Below are the code and all the weights of a small trained network. Each question names an input and a target symbol and asks about switching units off, where a switched-off unit gives its printed mean instead of its output.

import numpy as np


def w(rows, s, z=0):
    codes = np.array(rows[::2]) - 128.0
    scale = np.full(codes.shape[1], s)
    scale[-1] = z or s
    return codes * scale


def f(y):
    return y / 2 * (1 + np.tanh(0.7978845608 * (y + 0.044715 * y**3)))


def softmax(a):
    e = np.exp(a - a.max(-1, keepdims=True))
    return e / e.sum(-1, keepdims=True)


def log_softmax(a):
    a = a - a.max(-1, keepdims=True)
    return a - np.log(np.exp(a).sum(-1, keepdims=True))


def net(x, mask):
    ids = ['ΔΛΦΨαγζηθμξπω'.index(c) for c in x.split()]
    T = len(ids)
    res = E[ids] + P[:T]
    u = 0
    for l in range(2):
        r = res
        for j in range(2):
            rows = slice(3 * j, 3 * j + 3)
            q, k, v = (r @ M[l][rows].T for M in (Q, K, V))
            z = softmax(np.where(np.tri(T) > 0, q @ k.T / 3**0.5, -1e9)) @ v
            o = O[l][rows]
            res = res + np.where(mask[u + j], z, o[:, -1]) @ o[:, :-1]
        u += 2
        y = f(res @ A[l][:, :-1].T + A[l][:, -1])
        res = res + np.where(mask[u : u + 8], y, B[l][:, -1]) @ B[l][:, :-1]
        u += 8
    return log_softmax(res[-1] @ U[:, :-1].T + U[:, -1])


Q, K, V, O, A, B = {}, {}, {}, {}, {}, {}
E = w([
[93,137,112,170,103,93,86,162,80,132,112],'Δ',
[137,123,136,144,203,118,105,113,150,156,83],'Λ',
[105,156,160,178,125,167,120,100,2,101,138],'Φ',
[123,183,109,125,132,130,112,177,145,92,40],'Ψ',
[144,165,77,75,141,79,133,124,168,118,147],'α',
[142,163,143,133,117,102,201,73,117,29,146],'γ',
[77,158,106,101,124,135,117,203,165,69,157],'ζ',
[139,117,166,153,177,46,92,84,146,94,46],'η',
[100,125,152,108,125,163,50,91,150,125,157],'θ',
[99,187,201,83,233,124,192,86,180,96,135],'μ',
[141,195,165,166,81,189,113,160,176,128,153],'ξ',
[109,6,120,84,81,164,130,182,151,140,118],'π',
[204,115,146,61,113,95,149,24,90,113,128],'ω',
],0.021)
P = w([
[126,37,48,147,86,121,148,103,119,115,69],'0',
[122,3,45,140,121,205,80,71,166,170,104],'1',
[192,126,157,98,194,209,205,195,9,26,153],'2',
[133,98,176,137,76,65,129,110,111,165,95],'3',
[89,41,162,143,62,167,87,76,174,208,154],'4',
[155,222,220,73,143,124,236,186,38,59,185],'5',
[135,128,139,164,107,42,106,94,71,187,108],'6',
],0.011)
Q[0] = w([
[85,191,103,189,127,130,161,144,223,213,69],'0.h1',
[214,133,98,153,126,93,135,76,143,181,83],'0.h1',
[201,117,95,92,86,145,144,164,58,163,109],'0.h1',
[78,144,119,202,141,141,51,140,223,122,151],'0.h2',
[156,162,254,64,103,105,141,161,114,106,173],'0.h2',
[67,126,75,95,61,122,105,30,152,187,54],'0.h2',
],0.0086)
K[0] = w([
[127,118,120,148,253,116,145,198,158,124,17],'0.h1',
[210,82,62,132,180,122,146,113,148,59,68],'0.h1',
[216,88,115,46,28,98,127,188,73,112,99],'0.h1',
[114,133,96,254,166,192,130,161,180,83,154],'0.h2',
[113,148,220,128,71,100,136,155,133,154,172],'0.h2',
[180,176,74,210,162,129,98,130,87,103,102],'0.h2',
],0.009)
V[0] = w([
[107,113,191,134,85,187,110,138,213,156,68],'0.h1',
[82,27,85,28,97,216,58,118,147,11,164],'0.h1',
[179,104,177,127,133,109,169,131,135,197,94],'0.h1',
[67,91,254,76,137,111,132,169,161,124,103],'0.h2',
[153,47,87,111,108,171,160,182,175,109,89],'0.h2',
[118,62,169,107,51,164,67,95,63,173,161],'0.h2',
],0.0041)
O[0] = w([
[108,162,153,127,159,133,81,148,97,148,84,147],'0.h1',
[92,157,117,126,87,95,84,143,105,153,215,253],'0.h1',
[116,87,193,159,147,79,147,104,146,175,180,136],'0.h1',
[184,108,142,48,117,175,45,121,139,111,118,128],'0.h2',
[254,101,106,111,149,103,116,94,156,84,161,188],'0.h2',
[177,91,146,120,138,106,60,90,108,133,191,168],'0.h2',
],0.0065,0.0028)
A[0] = w([
[170,148,143,155,132,104,124,87,121,119,102,123],'0.n1',
[139,66,91,125,47,73,125,116,203,161,100,210],'0.n2',
[89,93,148,98,81,151,255,130,93,77,138,147],'0.n3',
[102,131,116,132,150,124,91,172,124,151,218,107],'0.n4',
[122,171,125,145,146,192,193,110,155,86,170,2],'0.n5',
[109,149,120,143,162,124,93,199,231,110,112,70],'0.n6',
[102,140,115,193,104,87,89,160,168,87,120,203],'0.n7',
[184,187,119,201,97,96,171,181,50,132,95,91],'0.n8',
],0.0092,0.0057)
B[0] = w([
[130,153,146,139,80,116,225,118,166,100,122,170],'0.n1',
[171,198,162,123,158,107,19,170,67,152,103,254],'0.n2',
[219,112,128,88,179,86,108,149,154,97,155,213],'0.n3',
[131,49,181,61,182,152,145,99,153,76,115,155],'0.n4',
[176,153,128,104,112,52,80,150,124,140,66,151],'0.n5',
[72,161,108,44,55,100,187,103,155,229,140,145],'0.n6',
[163,72,168,132,53,254,169,124,86,84,45,202],'0.n7',
[75,172,107,69,222,126,147,113,211,149,154,195],'0.n8',
],0.0086,0.0075)
Q[1] = w([
[134,187,149,167,136,109,56,193,86,86,125],'1.h1',
[198,173,216,38,254,179,149,209,130,20,149],'1.h1',
[139,109,39,112,68,110,158,175,103,147,69],'1.h1',
[127,181,145,140,116,126,145,81,97,53,75],'1.h2',
[58,81,112,170,84,120,109,104,187,146,110],'1.h2',
[80,89,123,146,40,72,53,112,168,130,108],'1.h2',
],0.0082)
K[1] = w([
[106,188,148,189,103,111,67,195,20,225,114],'1.h1',
[119,172,248,88,45,89,146,107,161,152,160],'1.h1',
[148,97,67,84,112,137,134,173,87,142,65],'1.h1',
[106,205,228,99,92,157,187,79,90,175,168],'1.h2',
[144,194,93,182,135,128,73,64,119,102,93],'1.h2',
[111,142,71,151,152,255,207,175,155,99,152],'1.h2',
],0.009)
V[1] = w([
[113,170,69,103,132,82,121,111,110,254,127],'1.h1',
[98,87,142,99,104,61,117,90,105,109,70],'1.h1',
[198,132,85,161,68,169,133,143,137,128,142],'1.h1',
[130,95,112,101,144,95,136,134,139,163,120],'1.h2',
[134,143,72,125,161,146,110,115,167,100,130],'1.h2',
[100,109,140,154,132,128,109,121,117,69,118],'1.h2',
],0.0085)
O[1] = w([
[196,154,159,172,118,189,135,127,128,138,155,32],'1.h1',
[145,121,85,167,82,172,174,113,194,64,121,255],'1.h1',
[114,94,255,123,56,72,135,154,138,165,171,126],'1.h1',
[118,81,170,137,160,54,115,140,90,141,120,142],'1.h2',
[67,183,74,132,155,127,146,110,129,164,129,134],'1.h2',
[73,173,147,168,143,91,154,142,97,153,148,114],'1.h2',
],0.0093,0.0035)
A[1] = w([
[169,167,141,144,163,65,216,107,115,132,126,46],'1.n1',
[137,107,134,89,169,123,244,163,187,154,161,85],'1.n2',
[168,139,76,124,71,138,39,108,157,195,139,126],'1.n3',
[107,188,138,111,139,122,212,140,172,89,129,23],'1.n4',
[98,97,121,69,126,162,155,54,166,175,200,127],'1.n5',
[135,138,81,127,193,123,50,152,192,198,155,43],'1.n6',
[118,81,98,191,102,152,30,124,198,228,158,2],'1.n7',
[73,71,157,158,118,173,78,145,193,184,88,68],'1.n8',
],0.011,0.0073)
B[1] = w([
[102,101,152,82,110,186,127,124,100,136,101,253],'1.n1',
[103,164,176,212,91,119,163,104,107,193,102,235],'1.n2',
[82,172,99,155,114,80,164,170,160,169,133,254],'1.n3',
[131,96,81,128,85,90,119,120,114,132,92,230],'1.n4',
[178,253,179,181,156,139,135,134,75,67,57,163],'1.n5',
[98,87,199,135,175,171,200,214,89,133,80,177],'1.n6',
[56,105,172,89,123,128,113,82,154,17,175,195],'1.n7',
[166,75,7,162,190,139,176,120,173,154,163,217],'1.n8',
],0.012,0.0073)
U = w([
[58,142,135,116,100,107,57,26,206,114,157,180],'Δ',
[93,76,120,47,98,213,147,159,109,108,148,115],'Λ',
[240,72,132,46,181,60,103,88,200,79,151,254],'Φ',
[79,145,213,105,121,130,56,175,152,160,99,114],'Ψ',
[104,167,96,103,170,104,134,86,106,45,159,165],'α',
[182,172,96,145,153,4,138,131,132,139,142,154],'γ',
[211,136,213,211,112,145,168,160,145,48,96,63],'ζ',
[204,155,50,37,173,161,138,178,165,94,70,51],'η',
[165,116,92,124,105,198,195,138,124,254,156,139],'θ',
[115,127,118,189,56,214,21,149,25,173,90,186],'μ',
[106,82,125,151,197,68,179,63,173,187,98,61],'ξ',
[223,73,121,174,225,58,62,97,179,188,84,196],'π',
[119,19,42,190,70,88,162,80,70,96,148,86],'ω',
],0.0088,0.0071)

Each question gives the input, a string of symbols that net reads in full, and the target symbol t.
The units are the heads (3 rows each of Q, K, V and O) and the neurons (one row each of A and B). Each row of codes is followed by its name. A weight is (code - 128) times the scale printed after its matrix; where a second scale follows, it is the last column's (O, A, B and U).
mask holds one flag per unit, layer by layer, with each layer's heads first. A switched-off unit (its flag False) gives its mean, the last column of its rows in O or B, instead of its output. The means were averaged over made-up inputs and are rounded, as every weight is.
A unit's drop is (log p(t) with every unit on - log p(t) with that unit switched off) / (log p(t) with every unit on - log p(t) with every unit switched off).
The circuit of an input: a set's keep is (log p(t) with only the set's units on - log p(t) with every unit switched off) / (log p(t) with every unit on - log p(t) with every unit switched off). Starting from the 12 units with the biggest drops (on a tie, the unit counted first), units are removed one at a time, each time the one whose removal leaves the highest keep (on an exact tie, the one counted first), for as long as the keep stays at least 0.8.
units of the circuit, in order: the units of the circuit, biggest drop first
most important unit: the unit with the biggest drop
top k neurons: the k neurons with the biggest drops, biggest first
top k neurons in layer l: the k neurons of layer l with the biggest drops, biggest first
heads that matter: for each layer, one digit per head in row order, 1 if its drop is at least 0.15 and else 0, layers parted by /
input θ ξ η, target Ψ: units of the circuit, in order -> 1.h1
input π Δ Δ θ π ω γ, target ω: heads that matter -> 00 / 10
input Λ ξ Φ Φ ζ, target η: top 3 neurons in layer 1 -> 1.n5; 1.n8; 1.n2
input Δ γ ξ π Ψ γ, target Φ: top 3 neurons -> 0.n3; 0.n5; 1.n1
input Λ Φ θ μ Ψ η, target η: heads that matter -> 01 / 10
input Φ ξ Δ θ Λ, target ξ: units of the circuit, in order -> 1.n8; 1.n6; 1.n7
input Δ ω Λ, target ζ: units of the circuit, in order -> 1.h1; 1.n8
input Φ α Δ, target θ: units of the circuit, in order -> 0.n8; 0.n2; 1.n2; 1.n7
input Δ ω Δ, target ζ: top 3 neurons in layer 0 -> 0.n2; 0.n4; 0.n8
input ω ζ θ α Ψ, target θ: top 2 neurons in layer 0 -> 0.n7; 0.n6
input η ω γ Δ Ψ ζ, target γ: heads that matter -> 01 / 00
input Λ Λ ω ξ ω ω η, target ζ: top 2 neurons -> 0.n1; 0.n7
input ω μ Ψ, target ζ: heads that matter -> 10 / 11
input Ψ η Φ Φ Λ μ, target η: units of the circuit, in order -> 1.h1; 0.n5
input Ψ γ γ, target ξ: units of the circuit, in order -> 1.n2; 0.n8; 0.n2; 1.h1
input Λ μ Λ ω Δ Δ, target ζ: heads that matter -> 00 / 11
input Λ ξ Λ Φ μ ω, target ζ: heads that matter -> 10 / 00
input Ψ Φ ξ ω α π, target ζ: most important unit -> 1.n2
input Λ Λ ξ Φ, target α: heads that matter -> 00 / 00
input Δ Ψ θ η ζ, target η: top 3 neurons -> 0.n4; 1.n5; 1.n8
input Φ ζ Ψ Φ ξ Ψ, target Ψ: units of the circuit, in order -> 1.h1
input μ Ψ η Λ θ, target α: heads that matter -> 00 / 00
input η Ψ π, target Φ: heads that matter -> 01 / 01
input α Δ π Φ ζ ζ, target γ: units of the circuit, in order -> 1.n2; 0.n3; 1.n4
input Δ Δ θ, target α: heads that matter -> 00 / 10
input Δ ω π Δ Δ, target ω: units of the circuit, in order -> 1.n8; 0.n7; 1.h1
input ζ α α Δ ω Φ, target ζ: top 4 neurons -> 0.n2; 0.n8; 1.n2; 0.n4
